Below are the code and all the weights of a small trained network. Each question names an input and a class and asks about switching units off, where a switched-off unit gives its printed mean instead of its output.

import numpy as np


def w(rows, s, z=0):
    codes = np.array(rows[::2]) - 128.0
    scale = np.full(codes.shape[1], s)
    scale[-1] = z or s
    return codes * scale


def f(y):
    return np.maximum(y, 0)


def log_softmax(a):
    a = a - a.max(-1, keepdims=True)
    return a - np.log(np.exp(a).sum(-1, keepdims=True))


def net(x, mask):
    res = np.array(x, float).reshape(1, 3) / 4 @ E
    y = f(res @ A[0][:, :-1].T + A[0][:, -1])
    res = res + np.where(mask, y, B[0][:, -1]) @ B[0][:, :-1]
    return log_softmax(res[-1] @ U[:, :-1].T + U[:, -1])


A, B = {}, {}
E = w([
[186,233,120,164,150,245,17,70,166,154],'x0',
[211,105,151,69,96,241,182,230,148,234],'x1',
[190,88,213,41,60,178,61,100,30,70],'x2',
],0.012)
A[0] = w([
[149,130,179,65,118,143,104,111,46,49,113],'neuron 0',
[80,151,133,137,127,77,79,23,117,52,128],'neuron 1',
[105,51,140,47,127,60,189,162,112,103,40],'neuron 2',
[146,106,215,33,108,160,103,113,28,105,117],'neuron 3',
[192,57,165,98,90,151,109,134,46,34,90],'neuron 4',
[169,176,158,161,214,177,43,154,108,151,2],'neuron 5',
[165,87,167,101,51,135,66,92,1,113,83],'neuron 6',
[252,101,135,110,97,173,214,177,181,173,174],'neuron 7',
[170,127,188,21,106,184,191,219,167,176,149],'neuron 8',
[81,160,65,169,215,82,218,171,229,187,68],'neuron 9',
[79,154,127,142,142,25,91,38,54,25,203],'neuron 10',
[169,202,177,123,134,180,59,31,168,163,29],'neuron 11',
[16,17,201,100,61,77,250,180,57,105,31],'neuron 12',
[111,157,188,131,59,188,175,199,108,148,135],'neuron 13',
],0.0087,0.0032)
B[0] = w([
[6,136,75,183,187,97,144,239,141,192,198],'neuron 0',
[152,108,140,52,143,147,101,8,213,90,212],'neuron 1',
[255,208,202,200,76,197,100,91,98,121,208],'neuron 2',
[44,117,55,184,171,154,124,177,130,111,213],'neuron 3',
[71,149,73,165,186,144,154,163,67,197,206],'neuron 4',
[189,164,135,196,73,132,179,135,124,90,185],'neuron 5',
[128,137,25,176,225,148,127,120,88,158,211],'neuron 6',
[114,41,168,27,182,63,109,39,229,52,212],'neuron 7',
[125,59,165,123,121,7,91,69,221,75,215],'neuron 8',
[79,132,3,185,202,121,210,195,76,208,233],'neuron 9',
[123,47,223,79,162,46,77,17,178,35,246],'neuron 10',
[242,190,205,138,3,226,161,177,39,152,208],'neuron 11',
[202,228,161,228,37,210,111,157,145,117,255],'neuron 12',
[116,119,182,100,138,96,79,47,216,139,175],'neuron 13',
],0.0075,0.022)
U = w([
[122,58,197,53,159,91,95,83,159,64,254],'0',
[67,132,45,145,211,155,140,146,82,165,82],'1',
[197,196,195,151,4,195,117,128,92,113,6],'2',
],0.014,0.0015)

Each question gives the input, the list of numbers given to net, and the class t.
The units are the neurons (one row each of A and B). Each row of codes is followed by its name. A weight is (code - 128) times the scale printed after its matrix; where a second scale follows, it is the last column's (A, B and U).
mask holds one flag per neuron, in row order. A switched-off neuron (its flag False) gives its mean, the last column of its row in B, instead of its output. The means were averaged over made-up inputs and are rounded, as every weight is.
A unit's drop is (log p(t) with every unit on - log p(t) with that unit switched off) / (log p(t) with every unit on - log p(t) with every unit switched off).
The circuit of an input: a set's keep is (log p(t) with only the set's units on - log p(t) with every unit switched off) / (log p(t) with every unit on - log p(t) with every unit switched off). Starting from the 12 units with the biggest drops (on a tie, the unit counted first), units are removed one at a time, each time the one whose removal leaves the highest keep (on an exact tie, the one counted first), for as long as the keep stays at least 0.8.
units of the circuit, in order: the units of the circuit, biggest drop first
most important unit: the unit with the biggest drop
k most important neurons: the k neurons with the biggest drops, biggest first
drop when u is switched off: that unit's drop, to one decimal
input [7,-8,8], class 0: 3 most important neurons -> neuron 10; neuron 1; neuron 9
input [7,7,6], class 0: most important unit -> neuron 7
input [5,-4,-4], class 2: 3 most important neurons -> neuron 7; neuron 11; neuron 8
input [-6,5,6], class 1: 3 most important neurons -> neuron 3; neuron 4; neuron 6
input [-1,6,-6], class 0: 2 most important neurons -> neuron 7; neuron 8
input [-8,-2,-6], class 2: 2 most important neurons -> neuron 12; neuron 2
input [7,7,-6], class 0: 4 most important neurons -> neuron 7; neuron 12; neuron 8; neuron 2
input [-4,-3,0], class 2: 3 most important neurons -> neuron 7; neuron 12; neuron 8
input [-5,-4,1], class 2: 3 most important neurons -> neuron 12; neuron 7; neuron 2
input [-6,5,-2], class 2: 2 most important neurons -> neuron 12; neuron 10
input [6,-6,5], class 0: 3 most important neurons -> neuron 10; neuron 12; neuron 1
input [3,-1,3], class 1: 2 most important neurons -> neuron 12; neuron 2
input [7,8,7], class 0: 2 most important neurons -> neuron 7; neuron 8
input [5,7,-4], class 0: units of the circuit, in order -> neuron 7
input [-3,-2,3], class 1: 2 most important neurons -> neuron 11; neuron 7
input [5,7,8], class 1: drop when neuron 10 is switched off -> 0.4
input [7,-4,-6], class 2: drop when neuron 4 is switched off -> 0.2
input [-1,-5,6], class 1: drop when neuron 4 is switched off -> 0.6
input [-5,-4,4], class 2: drop when neuron 12 is switched off -> 1.9
input [-7,0,8], class 1: units of the circuit, in order -> neuron 4
